Below are the code and all the weights of a small trained network. Each question names an input and a target symbol and asks about switching units off, where a switched-off unit gives its printed mean instead of its output.

import numpy as np


def w(rows, s, z=0):
    codes = np.array(rows[::2]) - 128.0
    scale = np.full(codes.shape[1], s)
    scale[-1] = z or s
    return codes * scale


def norm(h):
    return h / np.sqrt((h * h).mean(-1, keepdims=True) + 1e-5)


def f(y):
    return np.maximum(y, 0)


def softmax(a):
    e = np.exp(a - a.max(-1, keepdims=True))
    return e / e.sum(-1, keepdims=True)


def log_softmax(a):
    a = a - a.max(-1, keepdims=True)
    return a - np.log(np.exp(a).sum(-1, keepdims=True))


def net(x, mask):
    ids = ['αβγδεζηλμστψω'.index(c) for c in x.split()]
    T = len(ids)
    res = E[ids] + P[:T]
    r = norm(res)
    for j in range(2):
        rows = slice(4 * j, 4 * j + 4)
        q, k, v = (r @ M[0][rows].T for M in (Q, K, V))
        z = softmax(np.where(np.tri(T) > 0, q @ k.T / 4**0.5, -1e9)) @ v
        o = O[0][rows]
        res = res + np.where(mask[j], z, o[:, -1]) @ o[:, :-1]
    y = f(norm(res) @ A[0][:, :-1].T + A[0][:, -1])
    res = res + np.where(mask[2:14], y, B[0][:, -1]) @ B[0][:, :-1]
    return log_softmax(norm(res)[-1] @ U[:, :-1].T + U[:, -1])


Q, K, V, O, A, B = {}, {}, {}, {}, {}, {}
E = w([
[163,64,152],'α',
[252,105,72],'β',
[185,62,136],'γ',
[247,120,155],'δ',
[134,86,29],'ε',
[185,46,119],'ζ',
[62,155,32],'η',
[115,69,68],'λ',
[232,95,20],'μ',
[84,133,16],'σ',
[120,88,167],'τ',
[110,96,171],'ψ',
[172,43,144],'ω',
],0.015)
P = w([
[144,133,172],'0',
[176,68,146],'1',
[76,46,131],'2',
[140,202,169],'3',
[172,61,113],'4',
[73,46,116],'5',
[142,241,159],'6',
[197,24,137],'7',
[76,77,99],'8',
[158,248,146],'9',
],0.015)
Q[0] = w([
[255,113,65],'head 1',
[143,121,104],'head 1',
[153,103,101],'head 1',
[236,72,87],'head 1',
[110,142,130],'head 2',
[110,111,114],'head 2',
[139,140,134],'head 2',
[135,102,112],'head 2',
],0.021)
K[0] = w([
[208,233,127],'head 1',
[128,143,149],'head 1',
[119,164,152],'head 1',
[161,250,128],'head 1',
[119,140,122],'head 2',
[106,126,123],'head 2',
[141,134,127],'head 2',
[123,115,125],'head 2',
],0.022)
V[0] = w([
[100,106,64],'head 1',
[121,134,153],'head 1',
[250,124,104],'head 1',
[212,132,77],'head 1',
[152,162,146],'head 2',
[159,181,183],'head 2',
[127,131,174],'head 2',
[48,51,148],'head 2',
],0.023)
O[0] = w([
[108,96,28,88],'head 1',
[127,119,162,125],'head 1',
[226,253,112,255],'head 1',
[150,240,73,206],'head 1',
[85,153,166,74],'head 2',
[48,124,199,32],'head 2',
[109,49,132,109],'head 2',
[233,6,56,214],'head 2',
],0.017,0.0089)
A[0] = w([
[104,168,203,226],'neuron 1',
[69,101,76,74],'neuron 2',
[150,152,185,42],'neuron 3',
[136,105,88,74],'neuron 4',
[113,164,177,3],'neuron 5',
[117,30,133,174],'neuron 6',
[3,206,104,212],'neuron 7',
[79,154,132,207],'neuron 8',
[66,146,116,43],'neuron 9',
[123,90,178,101],'neuron 10',
[123,105,66,188],'neuron 11',
[162,139,137,135],'neuron 12',
],0.021,0.0028)
B[0] = w([
[32,81,166,183],'neuron 1',
[144,235,91,184],'neuron 2',
[196,77,132,187],'neuron 3',
[87,122,119,207],'neuron 4',
[166,138,228,151],'neuron 5',
[36,133,183,248],'neuron 6',
[57,253,254,165],'neuron 7',
[108,206,141,141],'neuron 8',
[133,167,168,135],'neuron 9',
[96,117,199,157],'neuron 10',
[71,70,117,254],'neuron 11',
[179,116,118,225],'neuron 12',
],0.028,0.0068)
U = w([
[183,65,248,37],'α',
[110,221,145,149],'β',
[147,91,197,97],'γ',
[113,198,165,166],'δ',
[141,182,44,8],'ε',
[182,132,123,26],'ζ',
[49,137,55,138],'η',
[175,50,16,77],'λ',
[111,209,104,197],'μ',
[104,132,15,98],'σ',
[93,65,128,207],'τ',
[112,81,145,253],'ψ',
[217,49,140,153],'ω',
],0.013,0.0051)

Each question gives the input, a string of symbols that net reads in full, and the target symbol t.
The units are the heads (4 rows each of Q, K, V and O) and the neurons (one row each of A and B). Each row of codes is followed by its name. A weight is (code - 128) times the scale printed after its matrix; where a second scale follows, it is the last column's (O, A, B and U).
mask holds one flag per unit, heads first, then neurons. A switched-off unit (its flag False) gives its mean, the last column of its rows in O or B, instead of its output. The means were averaged over made-up inputs and are rounded, as every weight is.
A unit's drop is (log p(t) with every unit on - log p(t) with that unit switched off) / (log p(t) with every unit on - log p(t) with every unit switched off).
The circuit of an input: a set's keep is (log p(t) with only the set's units on - log p(t) with every unit switched off) / (log p(t) with every unit on - log p(t) with every unit switched off). Starting from the 12 units with the biggest drops (on a tie, the unit counted first), units are removed one at a time, each time the one whose removal leaves the highest keep (on an exact tie, the one counted first), for as long as the keep stays at least 0.8.
units of the circuit, in order: the units of the circuit, biggest drop first
top k neurons: the k neurons with the biggest drops, biggest first
which heads matter: for each layer, one digit per head in row order, 1 if its drop is at least 0.15 and else 0, layers parted by /
drop of u: that unit's drop, to one decimal
input λ τ ψ α ω ε, target ω: which heads matter -> 10
input ζ λ τ γ ε γ τ ζ, target α: units of the circuit, in order -> head 1
input τ λ ε λ η, target λ: which heads matter -> 01
input λ τ ζ λ, target λ: which heads matter -> 00
input α λ α α ε σ η, target η: which heads matter -> 10
input γ σ λ ψ ζ τ α η, target ω: which heads matter -> 10
input μ α α λ ψ, target λ: which heads matter -> 00
input η ε α η ω, target τ: which heads matter -> 10
input α τ α τ β σ λ τ, target λ: top 2 neurons -> neuron 1; neuron 7
input τ η ζ ψ ω γ η, target η: which heads matter -> 11
input λ δ τ ε ε ψ λ γ, target λ: which heads matter -> 10
input τ λ α α, target α: which heads matter -> 11
input α ψ λ η τ α, target τ: drop of neuron 1 -> 0.0
input ψ ω α λ ζ, target λ: drop of head 1 -> 0.1
input ε β σ λ λ ψ τ δ, target α: drop of head 1 -> 1.7
input ε λ λ τ γ, target α: top neuron -> neuron 11
